Each row is followed by its group and then its class within the group.
[ -1 -26 -16 -40   0   4  10  -2   7   2 -13  19  -8 -32   3   0  -8  14
   4   9   4 -22 -11  -2 -24 -28 -81 -21   1 -14  11  68   6  -5 -12 -15
   4   7  -5  -3   8 -16  23 -29  47 -72 -45 -22  -2   6   5 -15  -7  -1
   5  -7 -15  32  10  29 -35   1  -4   3 -10   7  -2   8  -2   1  15  27
 -18 -41   7   4  39 -22  -3  20 -12   5   4   6   3 -17  -7 -23  -1   9
  -7 -26  -6 -36  14 -25 -18  21   9 -17 -31 -22  -1   0 -13  46   2 -27
  13  -7  19 -50   5   6 -33   5   3  15 -34  22   8  11  -6   4  21 -19
   2  -9   1  -9   1  -3  -8  17  13  -9  19   8 -30  -4  19  42 -22  38
  -6  13  20  -7 -11  10   4  -7  48  22 -14  43  -5   4  -9  -4]
fada.Zisu
[-11 -21 -22 -24   8   4  10 -10 -18   9  -5   1  -3  -6  16  -5  10  10
  23  14  -1 -35  -3 -14 -25 -26 -77 -12  -2 -21 -14  81  12  -4 -21 -24
  13  -6  -3  20  22 -12  61 -36  74 -10 -77   8  -3  25  10 -22 -14   2
   0  -6 -39   6   0  41 -25   0  -2  10  -2   0   4   1 -18   1  17  31
 -13 -41  21  21  34 -21 -20  16  -7  23   5  12   3 -20  -9 -33  -1   6
  -6 -45 -12 -37  22 -36 -90   8   9 -17 -30  34  13  -5  -4  34 -12 -73
  12 -10  46 -52   4  13 -14  17  -1   7 -28  37   3 -13 -16  21  33 -30
  -8 -12   5  -5   0  -2   1  17   9  -9  17   5  -7   0  29  28 -15  46
   2   3  10 -24  -9  15   5   3  56  22  -9  67  -8   9  -9  -5]
fada.Zisu
[-11 -15  -8 -42   0  12   5  -6 -14  11  -7 -11 -22 -31  -1  13 -11  12
   5  17   3 -17  -9  -1 -22 -29 -29  -6  15  -3  15  41  14 -15 -20 -43
  -9  10 -12 -19  16 -30  37 -31  75 -56 -54 -44 -12   8  11 -65  -2 -19
  -5   8  -5  -8   6  46 -26  -1  -2  19  -7  -7   3   1 -13   6  15  28
  -4 -33 -11   0  27 -30  -7  10  -7   6  -1  -4   4  -8   3  -2   8 -10
   0 -16   0 -39   1 -22 -18 -10   2  -6 -48   8   2  -4  -3  29   5 -53
 -24 -19  26 -28  17  15  -5   0 -13  17 -22  16  -5  37   3 -13  36 -30
 -18   0   1 -13   5  -5  -9  15  23 -10  27   1 -27 -19  26  41   0  24
  -4 -35 -13  -5   3 -33  -9  -2  64  31 -12  44  -1  16 -18  11]
valu.samis
[-12 -17 -18 -29   5  11  13   3 -22  10  -5  -1  -6 -26  16   8   8   4
   6  12   0 -27 -10  -4 -19 -25 -58 -11   5 -17  -6  68  10   0 -18 -40
   5   5  -7  -3  14 -20  46 -53  72 -37 -73 -10  -1  23  11 -52 -15   7
   4  -6 -18   7  10  41 -26  -3  -6  15  -7   1  -8   3 -19   1  22  34
 -14 -33  16   7  37 -20 -12  25 -12  19   6  11   8 -22  -7 -21 -13   3
   1 -27 -11 -38  20 -29 -44   8   5  -6 -30  16   3   2  -5  32  -8 -60
  15 -20  35 -46   2  11 -17  17  -2  19 -38  40   5  -3  -3   7  33 -25
  -4  -8   2  -8   6  -3  -6  16  16 -15  23   5  -2  -9  30  30 -14  31
  -7   8  19 -24  -6  10   1   5  60  11  -8  30   1   9 -15  -2]
fada.Zisu
[ -15   -5   -7  -26   -4   13    9   10  -43    9    6    5  -21  -38
    7   28   -5    7   -8    4    6  -31  -16   11  -14  -24    7    2
   17   -4    1   10   10    5  -22  -36  -25   11  -20  -36    0  -31
   35  -59   74  -70  -60  -53   -6   11   19 -105   -6  -11    3   11
   -4  -10    9   53   -8   -3   10   26   -9    8   -7    4  -17   -7
   34   25    1   -4  -11  -16   29  -17   -2   10  -11   -3    5   -2
    6   -4    2   -4   -6   -5   10    8   -5  -37   -4  -20   12    1
  -10   -6  -29   55    0    2    4   21    0  -34   -1  -38   12  -38
    5    4    7   11    5   16  -24   36    2   31   -4  -18   34  -18
  -10    6    1  -17   18   -7  -24   20   37  -13   30   -8   -5  -10
   27   29   -3    1  -20  -22   -2  -10    0  -30  -23    7   60   14
   -2   -1    9    4  -20    0]
valu.Gadep
[-10  -6  -8   9  -1  12   2 -11 -26  10   6 -12 -14 -16   2  15  -1   2
  13  13   0 -17  -3  -4 -20 -20 -23  -3  15 -11  -9  33  11  -2 -23 -34
 -13   4  -9  -8  19 -30  33 -28  62 -32 -45 -22   1  11  11 -66  -3 -20
  -4   5  -9 -14   4  55 -15   0   0  11  -4  -6   7  -1 -18   8  14  11
  -4 -29  -1   9  21 -21 -11   6 -14  12  -3   2   7 -15  -2  -3  -1  -9
   3 -23   0 -41   2 -26 -48  -5   6  -2 -48  36  11   1   1  12   6 -75
   8 -11  18 -17   9  23  12  10 -15  14 -16  31   0  27   4  -4  36 -20
 -24  -9   1  -4  10  -6 -12  13  10  -5  23  -2 -13 -15  25  34   9  23
  -2 -34 -12 -10   3 -34   1  -2  79  21 -16  45   8  10 -18  17]
valu.samis
[-10  -3 -10  -6  -7  16  14  11 -13  15  -4  -1 -23 -30  -2   6   2  16
   5   6   5 -25 -14   5 -17 -20 -18 -12   6 -12   8   6   8  -8 -22 -22
 -12   1 -17 -20  16 -20  22 -37  57 -58 -62 -48  -6  18   7 -83  -4 -16
  -9  12 -14   1  11  50  -7 -12   4  30  -4  -3   6   1  -6   3  10  16
  -3 -10 -14  -9  37 -12  -8   3 -19  -6   4  -5  11   1  -5  -8  -3  -4
   0   1   3 -27   1 -15 -43  -1   7   5 -40  16   4  -2  -3  28 -11 -78
 -13 -17  15 -21  14  14  13   2 -11  10 -14  26  -7  27   2  -5  34  -8
 -16  -4   2  -8  14  -5 -10   5  17 -10  25  13 -16 -13  25  32  -3  27
  -6 -12  -7  -1  -2 -23   0   0  50  10 -20  24   4  10 -18   9]
valu.samis
[-10 -12 -12   8  -5  16  11  -1 -40   5  15  -4 -20 -23   2  16  -3   8
  -6   4   5 -18 -16   2 -24 -12 -15  -5   8 -13  -8  -8   4   5 -21 -19
 -18  -1 -14 -24   4 -19  22 -33  42 -22 -40 -21 -10  10  11 -76  -9  -8
  -5  11  -5   6   3  44   1 -11  -3  19   1  15  -1  -5  -5   0  17   5
   7   1  -4 -13  28  -7  -6   0 -10 -10  -5  -2   5   8  -3 -18 -22  -2
   2   0  -1 -31   6 -15   1  10   1   3 -19  42   0   3   0  12   0 -57
   5 -24  -1 -14   7  -1   7  18   7  17 -13  34   0  27   5  -8  33   2
 -28   4   3  -5  14  -1 -17  13  32  -6  31   0 -15  -4  25  25  -2   9
 -14  -5  -6  -9  -2 -19 -11  10  37   3 -11  14   7   7 -14   9]
valu.Gadep
[-10 -12 -11 -41   3  20  11  -8 -59   0   6  -7 -11 -21   6  25 -15  13
  -3  -5   4 -25  -5   6  -2 -24   1   6  13   6   4  25  11   2 -19 -33
 -21  16 -12 -24  -5 -29  73 -57  65 -71 -53 -54 -17  -5  21 -48  -3 -15
  -3   6  -2   6  -4  33 -16   3  15  11  -8   0 -20 -12 -14  -4  45  34
   9   1  -3 -16  10 -27  -4   1  -3  -8  -3   6   8   6  14 -36  -7   3
   7  -4   2 -45   3 -20   6   5  -7 -20 -25  91  -3   3  -5  23   7   5
   5 -45   6 -60   0 -11   1   6  14   9 -22  26   8  34 -10 -14  28 -29
 -10   6   4 -16  16  -4 -21  28  61 -10  31 -16  -8  -6  27  21  -5  -4
 -19 -24 -16  -3 -11 -18 -22   5  46  32   5   1  12  10  -9   7]
valu.Gadep
[ -9 -28 -25 -19   5  13  12 -10  -6   0 -19   6 -14  -1  15   3  -8  15
  25   4   0 -16 -21  -8 -39 -23 -93 -17  -6 -31  -7  39   9 -14 -19  -6
   3  -6 -19  -9  24 -28  58 -28  32 -27 -42  -6 -10  17   4 -10 -12   2
  -3   3 -33  24  -3  36 -11  -1 -25  18   3   0  -3  -1   2   6   8  13
 -11 -39   6  -1  22 -16 -19  -1  -2   8   8   4   3  -2 -20 -43 -25  13
  -5 -29   1 -35  14 -31 -75  18   7 -11 -18  19   8  -6  -6  27  -9 -83
   5 -10  28 -37  17   6 -23  13 -11  12 -33  44  10   1  -7   7  27 -15
 -14 -12   0  -9  -4   4   2  12  37  -5  23  19 -18   7  23  26 -15  58
  -5  10 -12 -17 -18  15  13   1  48  24  -4  54   0  14  17  15]
fada.popag
[ -8 -32 -19 -21   3   6  22   7   9  -2 -10  14 -10  -8   5  -8   3  21
  25   8   3 -35  -7  -8 -23 -26 -68 -13 -12 -13  13  62   8 -17 -10 -14
  10  -5  -2   5   8   3  33 -36  59 -64 -82 -11  -5  15   1 -12 -12   5
  -5   2 -36  37   3  40 -19  -2   0  20  -4  10  -1   2   0   1  16  39
 -12 -24  13   9  48 -14  -8   5  -6   4   8   6  11  -1  -8 -42   4  17
  -7 -13  -9 -17  17 -20 -42  19   4  -8 -14  -3   1 -20  -1  50 -12 -42
  13 -10  22 -54  25  -1 -20  -1   7   8 -17  15   9  -9  -8  19  23 -13
   6 -12   1  -6   1  -3  -1  14  17 -12  18  12 -32   9  35  20 -27  44
  -1  12   8  -2 -14  29  -9   0  25  15  -6  37  -5   9  -6  -4]
fada.Zisu
[ -9  -6  -5  -4  -8  22  10  15 -36  12   6  -6 -19 -41   7  16  -1   9
 -20   8   5 -24 -15  12 -17 -15  -7 -10  14 -11   1  22   7   7 -22 -45
 -10  11  -9 -25   7 -20  23 -48  66 -52 -52 -25  -5  11  10 -80  -8  -5
   1   8  -2  -2  19  50 -19  -6   0  29  -5  12  -5   2 -10  -5  21  24
  -4  -5   3 -13  45 -13   1  13 -15   2  -3   1   1   0  -3 -12 -17  -4
  -1   1  -4 -25   9  -4   8   3   3   0 -30   2  -3  13  -7  20   0 -65
  11 -19   1 -20   4   0   2   7  -2  28 -23  32   0  29  14  -4  31  -4
 -13   2   1  -9  18  -4 -19  10  27 -10  26   3 -12  -9  28  30  -4  18
  -8  15  18 -13   1 -12 -10   6  43  -6 -23  -5   3   7 -27   2]
valu.Gadep
[-12 -17 -10 -25  -1  17   9  -4 -26  -1   8   3 -21 -26 -13  20  -5  12
   7   5   4 -23 -11   4 -25 -15 -24  -5  12  -8   2  26   8  -6 -14 -31
 -17   5 -20 -33   1 -16  24 -45  57 -82 -71 -34  -8  14   8 -75  -9 -11
  -3   8 -11  22   3  49  -7  -6   3  28  -6  15 -12   1 -29   1  33  26
   5 -20 -11 -12  34 -15  -2   5  -4  -9   2   2  11   1   0 -25  -4   1
   3   5  -8 -39  -1 -27   2   7   6  -2 -17  56   5 -12  12  26   7 -35
  15 -31   4 -45  14  -6   4  12   0  14 -24  32   3  25  -4 -13  29 -15
 -16   0   1 -13  10  -5 -18  20  27 -12  27  -7 -27 -11  33  31 -12   9
 -17 -35 -15  -3 -10 -17 -20   5  57  18  -4  22  10  11 -12   8]
valu.Gadep
[-11  -6  -5  13  -8  20   2   1 -32  12   2 -14 -23 -35   9  22  -6   9
 -21   9   5 -11 -17   6 -33  -8 -12  -2   8  -6  -5   6   6  -4 -25 -32
 -13   5  -9 -28   6 -19  20 -28  55  27 -33  -5  -4  11  10 -73  -7  -2
  10  13   8 -13   9  50  -8  -3  -8  30  -1  21  -5   5  -9   1   8   9
  -1  -5   2  -6  37 -15  -8  10  -9  -8  -2  -5  12   2  -1 -10 -23  -9
  -2  -7   3 -19  12 -11  23  -7   1   3 -26   4   2  20  -6   6   5 -70
  -7 -21   8   4   6   5  -9  19  -2  30 -14  35   0  30  15 -13  28  -6
 -27   3   1  -6  13  -5 -13  19  38 -12  27   5 -20  -9  20  29  -4  12
 -12  15  -4 -22   2 -12 -18  13  44   5 -14  17  10  13 -14   9]
valu.Gadep
[ -6  -7  -7  -4  -5  13  12  -2 -18   7   8  -4 -18 -33  -5  11   1  19
  -3  10   2 -30 -11  -2 -13 -16 -29  -4   0  -7   0  18   7   8 -14  -2
  -8   4   0  -9   5 -15  20 -32  60 -42 -51 -37 -10  12  11 -62  -4 -10
 -10  12 -14  16   6  41 -14   1   8  12  -8  15   4   1 -10   1   9   9
  -5  -5  -1   4  37 -14  -3  10 -14 -15  -5  -2   3  -4  -3 -12  -4  -5
   1  -5  -5 -22   5 -20  -1   7   0   2 -37  12  -8   2  -2  33  -3 -41
  -8 -17   6 -30   2   6   3   0  -1  13  -3  13   0  23   2  -4  26 -11
 -18   3   2  -8  14  -7 -17  14  19 -12  28   0 -28 -10  21  32 -13  16
 -10  -1  10  -5  -1 -17 -19   1  33  15 -11  30   7   6 -20   1]
valu.Gadep
[ -19   -6  -23    8    1    7   12   10  -26    8   -3    1   -5   -4
   16    7   10   14   19   15    3  -36  -20   -5  -29  -26  -69  -12
   -8  -41   -6   38   10    1  -18  -16    1  -24    3    8   17  -13
   47  -49   75  -39  -73   -2   -8   25   15  -68  -15    9  -10    5
  -45   10   12   47   -5   -6   -8   20   -3   27    5    1  -13   -2
    5    6  -15  -11   20    1   53  -11  -10   18  -13   15   -4    5
    3   -8  -13  -19  -16    1  -11  -24  -13  -22   30  -16  -54   22
   13    0  -28  -16    7  -16    3   38  -17 -107   20    2   35  -32
    4   19   -4   20   -4   23  -28   29    3    1    0   16   39  -10
  -18   -6    5   -1    6    0   -9    9   10  -10   29   15    0    0
   34   10  -14   51   -1   25   16  -20  -10    9    0    9   22    0
  -12   53   -2   10  -17    5]
fada.popag
[-15  -5 -19 -10   5  17   8  -1 -46   7  -7 -17  -4   3  14  11  -1   6
  19   9  -1 -23  -8  -7 -23 -22 -60 -11  -4 -33  -7  37  14  -3 -23 -25
 -11 -15  -3  11  28 -35  89 -47  71 -35 -51 -21 -16  15   9 -35 -11  -6
  -7   7 -32  -3   7  32 -14   4  -7   7  -4  -3   2 -14 -13   3  16   7
 -14 -11  17  -4  20 -23 -13  10  -5  15  -2   6   2  -4  -7 -30 -15   3
  -2 -36   1 -36  24 -15 -73  18   7 -12 -44  22   6  -2 -13  24 -11 -89
  10  -9  32 -37  -1  14  -5  16  -7  17 -39  30   8  24  -2   8  41 -27
 -15  -4   2  -7   5   2  -9  17  31 -15  32  11   6  -2  26  13  -7  51
   2  12  -4 -22  -2  -2   4   7  24  21  -5  49   1  11  -1  13]
fada.popag
